Below are the code and all the weights of a small trained network. Each question names an input and a class and asks about switching units off, where a switched-off unit gives its printed mean instead of its output.

import numpy as np


def w(rows, s, z=0):
    codes = np.array(rows[::2]) - 128.0
    scale = np.full(codes.shape[1], s)
    scale[-1] = z or s
    return codes * scale


def norm(h):
    return h / np.sqrt((h * h).mean(-1, keepdims=True) + 1e-5)


def f(y):
    return np.maximum(y, 0)


def log_softmax(a):
    a = a - a.max(-1, keepdims=True)
    return a - np.log(np.exp(a).sum(-1, keepdims=True))


def net(x, mask):
    res = np.array(x, float).reshape(1, 4) / 4 @ E
    u = 0
    for l in range(4):
        y = f(norm(res) @ A[l][:, :-1].T + A[l][:, -1])
        res = res + np.where(mask[u : u + 12], y, B[l][:, -1]) @ B[l][:, :-1]
        u += 12
    return log_softmax(norm(res)[-1] @ U[:, :-1].T + U[:, -1])


A, B = {}, {}
E = w([
[55,85,114],'x0',
[151,2,175],'x1',
[74,137,237],'x2',
[227,127,191],'x3',
],0.0061)
A[0] = w([
[152,228,123,127],'L0N0',
[139,143,122,46],'L0N1',
[137,130,180,91],'L0N2',
[139,129,165,147],'L0N3',
[93,115,61,63],'L0N4',
[185,113,119,39],'L0N5',
[135,205,78,46],'L0N6',
[251,95,104,1],'L0N7',
[136,131,173,91],'L0N8',
[131,127,141,107],'L0N9',
[118,113,120,107],'L0N10',
[126,170,116,37],'L0N11',
],0.027,0.004)
B[0] = w([
[202,81,179,221],'L0N0',
[101,133,137,136],'L0N1',
[117,76,99,173],'L0N2',
[122,97,99,170],'L0N3',
[58,171,159,200],'L0N4',
[156,152,66,177],'L0N5',
[171,70,220,203],'L0N6',
[194,189,1,245],'L0N7',
[118,85,101,166],'L0N8',
[123,118,118,138],'L0N9',
[119,158,113,148],'L0N10',
[143,115,179,157],'L0N11',
],0.05,0.011)
A[1] = w([
[101,69,107,213],'L1N0',
[67,122,99,106],'L1N1',
[27,119,107,147],'L1N2',
[103,146,131,128],'L1N3',
[63,166,134,130],'L1N4',
[86,62,106,136],'L1N5',
[132,107,100,208],'L1N6',
[106,141,128,107],'L1N7',
[216,223,4,119],'L1N8',
[71,161,137,6],'L1N9',
[63,175,137,124],'L1N10',
[106,139,132,57],'L1N11',
],0.026,0.0021)
B[1] = w([
[130,180,91,167],'L1N0',
[105,166,131,166],'L1N1',
[67,164,121,188],'L1N2',
[104,109,127,145],'L1N3',
[72,82,118,170],'L1N4',
[119,186,94,168],'L1N5',
[134,146,103,162],'L1N6',
[110,116,129,141],'L1N7',
[166,1,3,250],'L1N8',
[77,93,128,161],'L1N9',
[63,75,126,173],'L1N10',
[112,113,125,140],'L1N11',
],0.059,0.018)
A[2] = w([
[163,201,204,1],'L2N0',
[221,195,181,99],'L2N1',
[153,175,166,25],'L2N2',
[233,214,193,109],'L2N3',
[250,215,165,45],'L2N4',
[149,164,140,91],'L2N5',
[157,167,167,39],'L2N6',
[125,123,132,57],'L2N7',
[171,157,137,85],'L2N8',
[159,159,201,63],'L2N9',
[139,155,140,87],'L2N10',
[254,179,228,104],'L2N11',
],0.013,0.0036)
B[2] = w([
[172,135,76,150],'L2N0',
[94,49,212,189],'L2N1',
[144,141,97,134],'L2N2',
[98,26,216,199],'L2N3',
[75,63,228,179],'L2N4',
[118,120,130,131],'L2N5',
[151,128,74,140],'L2N6',
[104,126,131,128],'L2N7',
[114,106,158,142],'L2N8',
[227,125,135,173],'L2N9',
[142,124,108,129],'L2N10',
[97,69,253,253],'L2N11',
],0.019,0.005)
A[3] = w([
[149,161,190,46],'L3N0',
[144,154,174,106],'L3N1',
[169,163,155,122],'L3N2',
[136,66,155,78],'L3N3',
[160,193,215,131],'L3N4',
[131,138,147,74],'L3N5',
[138,85,91,251],'L3N6',
[163,104,178,203],'L3N7',
[45,156,163,190],'L3N8',
[113,181,23,109],'L3N9',
[250,175,244,169],'L3N10',
[122,146,132,64],'L3N11',
],0.021,0.0025)
B[3] = w([
[161,76,105,152],'L3N0',
[154,90,111,147],'L3N1',
[117,112,152,141],'L3N2',
[126,199,176,178],'L3N3',
[175,53,106,161],'L3N4',
[142,110,113,133],'L3N5',
[184,188,184,206],'L3N6',
[114,190,194,184],'L3N7',
[141,36,52,200],'L3N8',
[160,210,253,245],'L3N9',
[105,64,227,214],'L3N10',
[122,142,125,131],'L3N11',
],0.037,0.012)
U = w([
[189,189,170,1],'0',
[2,87,121,123],'1',
[165,63,237,166],'2',
[102,244,104,144],'3',
[208,78,32,175],'4',
],0.022,0.0075)

Each question gives the input, the list of numbers given to net, and the class t.
The units are the neurons (one row each of A and B). Each row of codes is followed by its name. A weight is (code - 128) times the scale printed after its matrix; where a second scale follows, it is the last column's (A, B and U).
mask holds one flag per neuron, layer by layer. A switched-off neuron (its flag False) gives its mean, the last column of its row in B, instead of its output. The means were averaged over made-up inputs and are rounded, as every weight is.
A unit's drop is (log p(t) with every unit on - log p(t) with that unit switched off) / (log p(t) with every unit on - log p(t) with every unit switched off).
The circuit of an input: a set's keep is (log p(t) with only the set's units on - log p(t) with every unit switched off) / (log p(t) with every unit on - log p(t) with every unit switched off). Starting from the 12 units with the biggest drops (on a tie, the unit counted first), units are removed one at a time, each time the one whose removal leaves the highest keep (on an exact tie, the one counted first), for as long as the keep stays at least 0.8.
units of the circuit, in order: the units of the circuit, biggest drop first
k most important neurons: the k neurons with the biggest drops, biggest first
top k neurons in layer l: the k neurons of layer l with the biggest drops, biggest first
drop of u: that unit's drop, to one decimal
input [1,-2,-4,-5], class 1: units of the circuit, in order : (L0N4)
input [1,2,6,-6], class 1: units of the circuit, in order : (L0N7, L0N0)
input [-4,7,1,-7], class 1: units of the circuit, in order : (L0N7, L0N0)
input [-6,-1,-8,-5], class 2: units of the circuit, in order : (L0N6, L1N8)
input [4,-4,-5,-7], class 1: 2 most important neurons : (L0N4, L0N0)
input [-6,1,8,0], class 3: 2 most important neurons : (L0N7, L1N8)
input [-4,7,8,5], class 3: 2 most important neurons : (L0N7, L0N2)
input [6,7,-4,-1], class 1: 2 most important neurons : (L0N0, L0N7)
input [7,5,0,1], class 3: top 2 neurons in layer 1 : (L1N5, L1N0)
input [1,3,5,-5], class 3: 2 most important neurons : (L0N7, L0N4)
input [8,-2,-5,4], class 1: 3 most important neurons : (L0N4, L0N0, L1N10)
input [-5,2,4,-6], class 3: 2 most important neurons : (L0N7, L0N4)
input [4,5,3,0], class 3: drop of L0N7 : 0.9
input [0,-1,-1,-7], class 1: units of the circuit, in order : (L0N4)
input [1,-2,6,-1], class 3: drop of L0N7 : 0.9
input [5,-1,-2,-2], class 1: drop of L2N0 : 0.0
input [-5,-8,6,8], class 2: drop of L1N8 : 0.1
input [-1,-3,5,7], class 0: top 2 neurons in layer 0 : (L0N7, L0N0)
